Here is a tiny trained network, its code and every weight. The questions are about switching its units off for an input and a class, where a switched-off unit gives its printed mean instead of its output.

import numpy as np


def w(rows, s, z=0):
    codes = np.array(rows[::2]) - 128.0
    scale = np.full(codes.shape[1], s)
    scale[-1] = z or s
    return codes * scale


def f(y):
    return np.maximum(y, 0)


def log_softmax(a):
    a = a - a.max(-1, keepdims=True)
    return a - np.log(np.exp(a).sum(-1, keepdims=True))


def net(x, mask):
    res = np.array(x, float).reshape(1, 4) / 4 @ E
    y = f(res @ A[0][:, :-1].T + A[0][:, -1])
    res = res + np.where(mask, y, B[0][:, -1]) @ B[0][:, :-1]
    return log_softmax(res[-1] @ U[:, :-1].T + U[:, -1])


A, B = {}, {}
E = w([
[236,30,69,120,4,178,148,178,212],'x0',
[227,98,196,111,141,213,58,113,72],'x1',
[162,155,11,19,143,207,198,185,70],'x2',
[205,152,164,176,130,148,157,1,64],'x3',
],0.0086)
A[0] = w([
[59,134,89,32,125,123,135,255,149,176],'N1',
[128,157,147,177,201,87,121,105,64,223],'N2',
[210,83,111,146,66,202,104,121,36,119],'N3',
[157,98,241,178,137,125,84,111,181,192],'N4',
[170,182,131,94,109,201,194,92,82,211],'N5',
[166,57,164,150,111,222,87,94,154,254],'N6',
[181,33,114,135,65,140,50,168,217,242],'N7',
[129,148,170,21,152,179,117,124,31,115],'N8',
[183,139,19,101,128,107,141,83,160,204],'N9',
[86,116,157,149,234,45,51,94,127,162],'N10',
[161,171,142,101,221,191,124,150,98,108],'N11',
[147,162,87,115,171,159,149,100,66,163],'N12',
[66,154,150,93,180,154,174,210,47,179],'N13',
],0.0095,0.004)
B[0] = w([
[214,161,48,68,99,188,146,130,132,239],'N1',
[76,234,171,153,126,103,115,129,150,225],'N2',
[199,143,74,109,71,150,207,131,111,219],'N3',
[84,148,177,157,71,62,133,122,55,228],'N4',
[173,119,74,78,78,217,73,111,156,210],'N5',
[180,148,86,150,98,98,206,174,15,225],'N6',
[75,120,99,207,53,49,161,169,148,246],'N7',
[173,86,195,100,149,180,117,100,112,207],'N8',
[79,171,160,144,152,133,54,159,153,190],'N9',
[52,231,73,183,170,127,115,141,155,237],'N10',
[115,2,210,135,128,199,48,84,176,190],'N11',
[131,73,189,24,52,185,100,140,185,194],'N12',
[155,144,140,93,91,185,103,128,139,213],'N13',
],0.0093,0.014)
U = w([
[148,114,155,88,138,164,73,114,198,132],'0',
[105,182,156,147,169,91,105,102,122,164],'1',
[87,126,163,152,115,116,116,134,202,159],'2',
[178,121,128,91,117,161,120,89,113,69],'3',
[87,10,121,112,198,119,128,128,103,4],'4',
[126,97,158,164,115,64,145,158,98,162],'5',
[150,190,44,120,102,126,132,193,150,138],'6',
],0.013,0.0034)

Each question gives the input, the list of numbers given to net, and the class t.
The units are the neurons (one row each of A and B). Each row of codes is followed by its name. A weight is (code - 128) times the scale printed after its matrix; where a second scale follows, it is the last column's (A, B and U).
mask holds one flag per neuron, in row order. A switched-off neuron (its flag False) gives its mean, the last column of its row in B, instead of its output. The means were averaged over made-up inputs and are rounded, as every weight is.
A unit's drop is (log p(t) with every unit on - log p(t) with that unit switched off) / (log p(t) with every unit on - log p(t) with every unit switched off).
The circuit of an input: a set's keep is (log p(t) with only the set's units on - log p(t) with every unit switched off) / (log p(t) with every unit on - log p(t) with every unit switched off). Starting from the 12 units with the biggest drops (on a tie, the unit counted first), units are removed one at a time, each time the one whose removal leaves the highest keep (on an exact tie, the one counted first), for as long as the keep stays at least 0.8.
units of the circuit, in order: the units of the circuit, biggest drop first
most important unit: the unit with the biggest drop
k most important neurons: the k neurons with the biggest drops, biggest first
drop of u: that unit's drop, to one decimal
input [3,1,2,5], class 3: most important unit	N10
input [0,3,8,7], class 3: 2 most important neurons	(N3 N10)
input [3,-6,4,6], class 0: 2 most important neurons	(N6 N7)
input [-5,6,0,3], class 0: units of the circuit, in order	(N11 N12)
input [8,8,3,5], class 6: 3 most important neurons	(N7 N6 N3)
input [7,1,-5,8], class 5: 2 most important neurons	(N4 N1)
input [-2,8,7,1], class 3: 2 most important neurons	(N3 N6)
input [-5,7,4,4], class 0: 2 most important neurons	(N11 N12)
input [2,6,2,-1], class 3: 2 most important neurons	(N10 N8)
input [-2,4,-4,0], class 1: drop of N2	0.0
input [-2,6,-3,-4], class 5: drop of N9	0.1
input [1,-1,1,7], class 3: drop of N10	0.7
